Read these off the array that follows.
1) What is the smallest entry in the last row?
2) What is the second entry on the main diagonal?
3) What is the entry directly below the centre entry?
4) What is the largest entry in the first column?
5) What is the third entry, reading row by row?
6) What is the entry just right of the largest entry?
7) What is the entry directly above the centre entry?
8) What is the third entry on the diagonal from the top-right corner?
150  115  127  119  136
139  126  135  134  143
120  142  132  136  121
127  125  119  116  119
128  124  121  120  114
110  141  135  139  128
137  137  136  139  135
130  120  121  114  124
119  140  129  132  116
140  116  123  115  130
138  130  124  123  111
121  116  130  124  141
133  136  126  127  112
108  120  133  129  143
131  132  137  138  140
1) 131
2) 126
3) 129
4) 150
5) 127
6) 115
7) 136
8) 132

Read these off the table that follows. Rows and columns are numbered from 0.
1) Report the entry just left of 127.
2) Report the entry in row 0 and column 0.
3) Report the entry in row 1 and column 2.
4) Report the entry in row 2 and column 0.
5) Report the top-right entry.
6) Report the entry at row 0, column 1.
7) Report the entry in the bottom-right corner.
[[129 130 130 124 128 130 125 129 128 128 129 128 126 130]
 [126 113 114 123 122 128 122 104 129 137 131 112 133 125]
 [126 126 115 134 135 127 133 136 144 132 133 130 135 123]]
1) 135
2) 129
3) 114
4) 126
5) 130
6) 130
7) 123

[[132 125 134 118 123 125 137 126 130 107 115 132 130 144 122]
 [132 121 111 127 113 135 128 131 123 152 121 130 134 132 142]
 [127 131 122 130 119 113 145 128 133 109 120 136 137 135 125]
 [120 131 106 134 129 134 114 132 134 123 137 119 141 113 136]
 [137 112 125 120 119 135 115 115 122 141 142 134 134 129 139]
 [116 137 115 141 122 109 140 127 121 117 127 132 132 116 125]
 [115 133 107 137 126 132 111 125 121 137 136 121 137 112 138]
 [122 131 135 120 130 132 130 127 114 116 108 123 116 135 119]
 [124 130 106 133 114 126 123 125 134 136 130 132 151 131 144]
 [113 140 103 142 123 122 128 134 127 127 125 123 138 114 133]
 [131 129 120 128 119 117 146 134 137 109 118 134 136 134 126]
 [118 132 119 122 127 142 104 119 131 124 126 121 145 136 138]
 [129 127 124 125 130 131 139 142 126 113 113 120 116 123 119]
 [121 127 133 120 131 133 106 108 123 113 136 127 138 133 129]
 [127 125 108 131 120 137 128 140 119 148 120 121 124 117 136]
 [137 118 110 133 115 125 141 138 124 142 129 132 126 116 134]]
Counting starts at 0.
The top-right entry: 122
The entry in the bottom-right corner is 134
The top entry of the column that holds the smallest entry: 134
What is the top entry of the column that holds the largest entry?
A: 107
What is the bottom-left entry?
A: 137
The entry in row 1 and column 1 is 121
The entry in row 2 and column 0: 127
What is the entry directly above the smallest entry?
A: 106
The smallest entry is 103
The entry at row 0, column 0: 132
The entry just right of the largest entry -> 121
What is the entry at row 0, column 1?
A: 125
What is the entry in row 2 and column 1?
A: 131
The entry in row 1 and column 0 is 132
What is the largest entry?
A: 152
What is the entry just left of the smallest entry?
A: 140
What is the entry just right of the smallest entry?
A: 142

Questions about the array below. Counting starts at 0.
1) Find the entry in row 0 and column 2.
2) Find the entry in row 0 and column 1.
3) Find the entry in row 2 and column 0.
4) Find the entry at row 0, column 0.
5) Find the entry at row 1, column 1.
6) Find the bottom-right entry.
[[132 134 125 127 128 102]
 [130 128 127 135 130 120]
 [131 130 127 131 129 108]
 [132 121 128 135 130 136]
 [130 127 128 127 131 106]
 [127 128 123 131 132 109]
 [124 125 121 131 134 110]
 [122 123 122 130 135 116]]
1) 125
2) 134
3) 131
4) 132
5) 128
6) 116

Read these off the table that follows. Rows and columns are numbered from 0.
1) Find the entry in row 0 and column 2.
2) Find the entry just right of the largest entry.
3) Find the entry at row 1, column 0.
4) Find the entry in the top-left corner.
5) Find the top entry of the column that holds the smallest entry.
6) Find the largest entry.
7) Find the entry in the top-right corner.
8) Find the entry in row 2 and column 0.
[[127 132 126 129 135 126 136 132 128 118 134 125 132 129]
 [129 132 139 115 140 133 124 124 124 136 130 130 117 125]
 [130 135 127 131 134 134 127 127 134 132 127 126 125 118]
 [126 128 119 114 123 141 126 126 128 117 129 134 126 121]
 [127 132 126 129 137 126 131 131 128 118 134 125 133 128]
 [128 128 128 128 150 128 120 128 128 128 128 128 128 128]]
1) 126
2) 128
3) 129
4) 127
5) 129
6) 150
7) 129
8) 130
